[165 109 161  99] = <97>
[ 97 132 162 163] = <185>
[101 124 160 163] = <52>
[109 171 104  97] = <12>
[163 107 163 102] = <93>
[109 172 105  97] = <132>
[141  90  90 154] = <164>
[111 173 102  94] = <166>
[ 99 131 163 162] = <38>
diff <38>: [ 99 132 163 162]
2, [131]
shift +1: [104]
[105]
shift -1: [141  90]
[140  89]
diff <97>: [166 109 161  99]
1, [165]

[135 127 118 129 124 119 120 110 138 128 110 117 140 137 146 131 123 144
 118 143 124 108 120 131 127 133 142 135 123 127 116 136 138 148 115 126
 138 138 132 118 125 124 143 123] = <125>
[131 126 111 127 123 121 115 117 139 134 116 129 117 130 147 124 119 128
 122 131 132 127 118 129 124 128 129 131 121 126 122 131 136 158 127 128
 140 145 136 127 119 133 139 133] = <85>
[101 136 107 132 121 119 113 121 139 123  88 122 156 115 133 107 139 124
 116 147  92  90 121 116  93 136 138 146 133 116 126 137 123 143 137 130
 112 154 158 134 145 145 132 113] = <42>
[133 129 121 127 121 119 128 117 127 136 115 126 124 132 145 136 122 130
 133 134 130 118 119 136 117 129 127 129 119 126 118 139 143 144 121 132
 134 146 125 135 121 142 144 136] = <21>
[116 114 134 119 107 123  99 129 134 122 130 133 116 130 144 132 132 120
 141 119 112 120 122 138 111 131 126 140 108 120 119 157 143 145 117 131
 120 171 137 144 123 165 136 140] = <73>
[130 130 112 139 124 110 127 108 130 142 125 123 129 137 147 142 113 125
 143 138 130 101 113 142 115 119 132 128 127 128 114 140 131 138 119 130
 134 146 118 146 118 145 131 135] = <145>
rest: [116 130]
[144 132 132 120 141 119 112 120 122 138 111 131 126 140 108 120 119 157
 143 145 117 131 120 171 137 144 123 165 136 140]
diff <145>: [130 130 112 139 124 110 127 108 130 142 125 123 129 137 146 142 113 125
 143 138 130 101 113 142 115 119 132 128 127 128 114 140 131 138 119 130
 134 146 118 146 118 145 131 135]
15, [147]
diff <85>: [131 126 111 127 123 121 115 117 139 134 116 129 117 130 147 124 119 128
 122 131 132 127 118 129 124 128 129 131 121 126 122 131 136 158 126 128
 140 145 136 127 119 133 139 133]
35, [127]
len: [116 114 134 119 107 123  99 129 134 122 130 133 116 130 144 132 132 120
 141 119 112 120 122 138 111 131 126 140 108 120 119 157 143 145 117 131
 120 171 137 144 123 165 136 140]
44
diff <42>: [101 136 107 132 121 119 113 121 139 123  88 122 156 115 133 107 139 124
 116 147  92  90 120 116  93 136 138 146 133 116 126 137 123 143 137 130
 112 154 158 134 145 145 132 113]
23, [121]
shift +1: [136 138 148]
[137 139 149]
diff <145>: [130 130 112 139 124 110 127 109 130 142 125 123 129 137 147 142 113 125
 143 138 130 101 113 142 115 119 132 128 127 128 114 140 131 138 119 130
 134 146 118 146 118 145 131 135]
8, [108]

[153 154 100 156 149 151 100 151 102 150] = <91>
[153 155 112 121 121 134 112 133 143 134] = <50>
[122 121 101 123 123 137 133 136 149 137] = <133>
[ 92  93 124  92  91 166 121 166 123 169] = <111>
shift -1: [149 151]
[148 150]
rest: [121 101 123]
[123 137 133 136 149 137]
shift +1: [151]
[152]
shift +1: [112]
[113]
howmany <50>: [134]
2
len: [122 121 101 123 123 137 133 136]
8
rest: [153 154]
[100 156 149 151 100 151 102 150]

[121 119 133 126 128 125 122 129 129 128 122 128 129 133 126 126 130 122
 128 126 126 125 127 130 134 124 132 117 129 130 155 133 121]  <22>
[133 137 131 125 121 127 122 125 128 129 146 123 127 135 129 124  85 129
 133 124 127 114 125 150 128 132 127 135 128 147 141 116 131]  <30>
[129 129 127 129 121 127 128 129 123 129 139 132 129 140 129 153 136 123
 141 128 127 139 110 133 129 114 132 117 129 130 156 150 123]  <79>
[129 127 121 128 119 129 130 126 129 129 124 131 127 133 126 133 127 123
 133 129 127 135 122 132 132 130 132 129 130 117 129 119 123]  <136>
len: [121 119 133 126]
4
howmany <79>: [123]
3
rest: [132 117 129 130 156]
[150 123]

[110 124 143 136 131 114] : <23>
[126 117 120 126 139 131] : <29>
[118 121 131 121 132  92] : <153>
[160 129 131 137 126 136] : <142>
[115 133 133  92 125 118] : <131>
[125 125 118 137 127 138] : <40>
[ 93 128 137 134 126 138] : <53>
[132 123 122 123 140 131] : <121>
[101 128 123 145 115 143] : <106>
rest: [117 120 126 139]
[131]
howmany <121>: [139]
0
rest: [121 131 121 132]
[92]

[126 139 136 122 131 155 150 111 105 141 110 109 160 132 120 162 116 135
 146 122 120 165 131 112  99  99 145 105 159 101 128 154] = <128>
[143 162 155 120 120  97  95  94 115 139 157 137 155 117  99 155 135 120
 112 111  93 116 159 141 151 156 155 119 146 120 110 131] = <158>
[135 123  92 156 143 109 117 110 108 146 131 144 147 128 126 156 112 149
 144 105 143 144  94  94 157 164 150 143  95 143 135 108] = <127>
[ 99 136 118 130 112  92  91 141 140 111  97 124 147  93 104 109 140 163
  96 104 120 132  99 155 149  97 102 152 141 139 101 117] = <117>
[143 113 126 145 110 163 118 113 137 137 100 159 162  92 132 157 151 156
 118  96 126 141 160 135 144 138 118 136 159 135 154 148] = <141>
[136 141  97 101 156 130 102 144 105 148 121 158 118 148 131 120 100 132
 103 107 152 102 141 152  93 100 107 132 164 135  95 104] = <157>
[145 146 108 113 108 151  99 120 154  91  96 119 147 156 136 108 153 102
 158  97 106 100 149 113 103 138 158 128 136 130 138 122] = <180>
[156 150 117 136 143 146 142 151  97 149 137 126 115 142 161 115  94 104
 142 124  94 141 127 105  95 139 137 135 135 132 115 117] = <2>
[139 146 125 118 123 106 143 134 145 155 127 104 119 117  98 142 119 130
 147 147 122 135 165 150 104 112 151 111 148 160  93 142] = <13>
[153 159 103  96 137 152 106 138 113 118 143  94 123 153 130 148 124 123
 104 143 142  93  91 136 113 117 161 111 161 162 157 135] = <144>
howmany <158>: [156]
1
rest: [100 107 132]
[164 135  95 104]
diff <141>: [143 113 126 145 109 163 118 113 137 137 100 159 162  92 132 157 151 156
 118  96 126 141 160 135 144 138 118 136 159 135 154 148]
5, [110]
rest: [146 108]
[113 108 151  99 120 154  91  96 119 147 156 136 108 153 102 158  97 106
 100 149 113 103 138 158 128 136 130 138 122]
howmany <180>: [108]
3

[122 118 130 114 118 135 121 120 129]  <175>
[123 131 126 134 136 123 128 129 133]  <140>
[126 131 127 130 132 123 132 128 134]  <32>
[112 135 128 140 163 123  96 155 136]  <193>
[128 124 128 110 125 143 121 113 122]  <99>
[149 132 120 131 152 106 155 105 141]  <80>
[130 129 125 131 126 136 132 127 132]  <64>
[112 135 128 140 104 135 131 124 107]  <60>
[113 141 122 137 129 136 133 125 138]  <120>
[113 141 122 137 129 136 133 125 122]  <105>
[128 130 123 119 128 123 126 130 138]  <59>
howmany <193>: [111]
0
len: [149 132 120 131 152 106]
6
rest: [149 132 120 131]
[152 106 155 105 141]
howmany <64>: [126]
1

[117 143 159  99 126 126]  <25>
[145 126 109 123 130 163]  <124>
[128 130 130 119 133 124]  <189>
[125 127 125 128 126 125]  <58>
[117 147 125 128 126 119]  <55>
[124 124 125 124 130 124]  <19>
[126  93 134 135 114  97]  <47>
[117 143 159  99 172  99]  <31>
[131 137 134 139 126 122]  <159>
shift -1: [145 126]
[144 125]
howmany <58>: [124]
0
len: [145 126 109]
3
howmany <19>: [125]
1
rest: [125 127 125]
[128 126 125]

[140 145 125 127  88 112 138 118 133 110 152 145 116 120 139 143 118 130
 133 117 122 101 135 132 131 121 130 142 124 131 108 116 112 116 117 138
 136 116 110 109 141 115 134 128 127 118 143 118 137 143 124 121 143 139
 138 124 125 115 109 163 142] = <86>
[138 145 125 124  89 115 105 120 135 111 153 149 120 120 124 143 122 131
 132 117 122 102 133 129 133 121 130 145 124 132 109 117 110 113 122 138
 134 116 110 110 142 114 133 128 129 116 143 124 139 143 126 122 143 142
 138 127 129 116 110 161 142] = <35>
[144 145 116 128  94 102 144 129 130 112 140 145 113 122 142 154 107 136
 124 117 123 115 137 130 136 122 137 141 117 138 107 116 111 115 129 133
 140 121 105 111 133 118 130 122 129 115 143 124 131 140 123 120 143 143
 133 119 131 120 110 157 136] = <43>
[144 145 116 128  94 102 144 129 130 112 140 145 113 122 142 151 107 136
 125 117 123 111 137 130 136 122 137 141 117 138 107 116 110 115 129 133
 140 121 105 111 133 118 130 122 129 115 143 124 131 140 123 120 143 143
 133 119 131 120 110 157 136] = <95>
len: [144 145 116 128  94 102 144 129 130 112 140 145 113 122 142 151 107 136
 125 117 123 111 137 130 136 122 137 141 117 138 107 116 110 115 129 133
 140 121 105 111 133 118 130 122 129 115 143 124 131 140 123 120 143 143
 133 119 131 120 110 157 136]
61
rest: [111 115]
[129 133 140 121 105 111 133 118 130 122 129 115 143 124 131 140 123 120
 143 143 133 119 131 120 110 157 136]
rest: [102 133 129 133 121]
[130 145 124 132 109 117 110 113 122 138 134 116 110 110 142 114 133 128
 129 116 143 124 139 143 126 122 143 142 138 127 129 116 110 161 142]

[ 91 151 144 110 112 120 110  97] -> <75>
[ 98 100 127 130 129 116  98 120] -> <54>
[143 103 126 126 154 125 113 133] -> <122>
[147 137 123 130 129 117 119 111] -> <114>
[ 82 150 160 131 104 124  97 145] -> <39>
[143 103 126 126 154 125 113 140] -> <156>
howmany <54>: [98]
2
shift -1: [137 123 130]
[136 122 129]
shift -1: [112]
[111]
len: [ 91 151 144]
3
rest: [130 129 117]
[119 111]

[119 129 120 128 120 135 129]  <116>
[128 129 128 128 129 129 128]  <37>
[120 131 128  84 132 121 125]  <15>
[119 129 120 128 129 130 128]  <10>
[110 141 103 123 128  99 120]  <84>
[139 114 126 141 135 130  87]  <109>
howmany <37>: [128]
4
diff <10>: [119 129 120 129 129 130 128]
4, [128]
diff <109>: [139 114 127 141 135 130  87]
3, [126]
rest: [129 129]
[128]
diff <37>: [128 129 128 128 128 129 128]
5, [129]

[154 112 101 110 112 165 106 126 155] = <49>
[128 129 138 105 159 122 112 139 109] = <28>
[ 93 153 142 120  97 123 104 123 103] = <67>
len: [154 112 101 110]
4
shift +1: [139]
[140]
shift +1: [110]
[111]
diff <67>: [ 93 153 142 120  98 123 104 123 103]
5, [97]
howmany <67>: [123]
2
diff <28>: [129 129 138 105 159 122 112 139 109]
1, [128]
shift +1: [97]
[98]

[125 115  87 121]  <17>
[124 124 125 125]  <4>
[120 122 142 134]  <126>
[127 125 124 127]  <139>
[123 128 104 116]  <151>
[125 127 128 126]  <162>
[135 140 103 116]  <119>
[133 124 121 129]  <27>
[124 127 124 125]  <90>
len: [125 115]
2
rest: [125 127]
[128 126]
rest: [133 124]
[121 129]

[129 136 133 133 139] : <172>
[134 125 129 126 115] : <183>
[136 110 112 123 115] : <81>
[136 110 112 130 115] : <110>
[129 122 123 117 134] : <171>
[118 134 173 122  95] : <107>
[127 134 140 127 111] : <186>
[126 130 138 125 137] : <176>
[119 125 120 127 134] : <146>
[129 122 123 118 125] : <197>
len: [136 110]
2
shift +1: [129 122 123]
[130 123 124]
rest: [129 122 123 118]
[125]
diff <146>: [120 125 120 127 134]
1, [119]
len: [127 134]
2
shift +1: [122]
[123]

[115 127  93 101 117 134 117 121  94 152 120 102 113 146 132 154 118 144
 154  96 103 132 138 137 134 124 108 158 131 116 124 121 151 114 115 102
 143 124  97 150 150 149 142 114 154 130 139 136 126 131 144 117 145 160
  97 126 137 140 104 150 124 108 113 148]  <89>
[119 130 133 126 124 124 131 122 131 126 129 127 126 123 134 127 125 125
 121 127 133 122 124 130 119 130 128 119 119 132 132 126 129 130 128 127
 124 127 130 126 129 131 122 127 124 126 131 126 123 129 126 132 121 118
 133 122 131 125 123 123 127 125 128 122]  <11>
[120 115 139 124 135 118 120 113 123 126 120 115 120 136 117 114 128 129
 140 134 118 115 138 138 134 124 140 123 119 116 127 119 127 117 123 123
 120 126 135 116 123 123 140 127 114 136 120 126 130 116 131 119 122 125
 138 138 131 138 138 116 124 121 132 121]  <168>
[135 124 126 130 125 120 127 123 118 126 125 124 130 132 124 123 129 118
 130 122 125 125 124 130 125 130 127 122 124 122 123 132 121 120 125 123
 128 119 121 119 122 126 132 121 122 123 121 129 123 117 123 126 133 123
 122 131 121 131 129 121 117 128 129 124]  <100>
[130 125 125 127 125 124 126 126 123 125 125 126 128 127 124 125 126 122
 126 124 125 125 125 126 125 128 125 124 126 124 124 129 123 125 125 125
 126 123 123 124 124 125 127 123 124 124 124 127 125 122 124 125 129 124
 123 127 123 127 126 124 122 127 126 125]  <8>
[155 133 136 141 116 105 142 110  94 139 134 119 136 154 135 126 145 111
 140 103 139 127 110 151 118 144 141 110 107 124 121 152 122 101 121 110
 148  98 112 100 123 148 158 113 128 115 117 146 107 107 128 146 158 114
 119 142 115 151 136 111 102 133 151 132]  <16>
[133 146 121 133 114 133 144 138 133 130 139 142 137 116 149 144 126 121
 108 116 148 138 110 121 110 139 115 123 128 146 133 141 129 141 133 130
 136 126 120 138 134 140 110 127 140 116 139 131 118 142 121 145 133 120
 121 111 126 116 112 134 128 134 125 131]  <71>
shift +1: [118]
[119]
shift +1: [124]
[125]
diff <8>: [130 125 125 127 125 124 126 126 123 125 125 126 128 127 124 125 126 122
 126 124 125 125 125 126 125 128 125 124 126 124 124 129 123 125 125 125
 126 123 123 124 124 125 127 123 124 124 124 127 125 123 124 125 129 124
 123 127 123 127 126 124 122 127 126 125]
50, [122]
rest: [138 138 134 124]
[140 123 119 116 127 119 127 117 123 123 120 126 135 116 123 123 140 127
 114 136 120 126 130 116 131 119 122 125 138 138 131 138 138 116 124 121
 132 121]
len: [119 130 133 126 124 124 131 122 131 126 129 127 126 123]
14

[127 126 127 126 127 130 126 127 127] : <102>
[130 123 135 126 163 118 106 149 118] : <94>
[115 147 127 159 122 126 117 137 119] : <6>
[154 122 138 139 123 110 124 117 110] : <92>
len: [130 123 135 126 163 118 106]
7
diff <92>: [153 122 138 139 123 110 124 117 110]
1, [154]
len: [130 123 135 126 163 118 106 149 118]
9
len: [130 123 135 126 163 118 106 149]
8
diff <102>: [127 126 127 126 127 130 126 126 127]
8, [127]
diff <6>: [115 147 127 160 122 126 117 137 119]
4, [159]
howmany <102>: [126]
3

[120 130 104 126 131 134 130 129]  <72>
[120 130 104 126 109 134 130 125]  <9>
[120 130 104 126 109 134 130 126]  <34>
shift -1: [109 134]
[108 133]
len: [120 130 104 126 131 134]
6
rest: [130 104 126 131]
[134 130 129]
shift +1: [134 130]
[135 131]
howmany <72>: [131]
1

[127 127 131 127 128 128 128 127 129 129] : <113>
[128 127 129 144 120 141 126  95 129 107] : <51>
[128 131 130 130 128 126 126 126 120 127] : <56>
rest: [127 131]
[127 128 128 128 127 129 129]
howmany <56>: [126]
3
diff <113>: [127 127 131 127 128 128 128 127 128 129]
9, [129]
rest: [130 130]
[128 126 126 126 120 127]
howmany <113>: [131]
1

[103 124 113 140 118 124 130 126 149 140 118 139 130 105 118 135] = <76>
[164 136 144 115 138 117 151 123 107 113 141 115 131 153 139 115] = <112>
[164 136 144 115 138 117 151 128 107 113 141 115 131 153 139 112] = <134>
[162 138 137 119 134 119 138 124 120 117 138 120 138 141 133 114] = <118>
[162 138 137 119 134 134 138 124 120 117 120 120 138 141 133 114] = <135>
len: [164 136 144 115 138 117 151 123 107]
9
diff <134>: [164 136 144 114 138 117 151 128 107 113 141 115 131 153 139 112]
4, [115]
shift +1: [138]
[139]
shift -1: [164 136]
[163 135]
shift +1: [107 113 141]
[108 114 142]
howmany <76>: [124]
2
diff <112>: [164 136 145 115 138 117 151 123 107 113 141 115 131 153 139 115]
3, [144]

[119 140 112 115 133 127 102] -> <82>
[119 140 112 115 133 106 102] -> <57>
[119 140 112 115 133 126 102] -> <45>
shift +1: [140 112]
[141 113]
rest: [115 133 126]
[102]
shift +1: [133 106]
[134 107]
shift -1: [112 115 133 127]
[111 114 132 126]
shift +1: [140]
[141]

[167 130 167 167 145 109 167]  <65>
[138 131 167 115 136 112 120]  <62>
[138 114 102 126 145 109 115]  <26>
rest: [130 167 167]
[145 109 167]
shift +1: [136]
[137]
len: [138 131 167 115 136 112]
6
len: [167 130 167 167 145 109 167]
7
howmany <65>: [167]
4
diff <62>: [138 131 167 116 136 112 120]
4, [115]
len: [138 114 102 126 145 109]
6

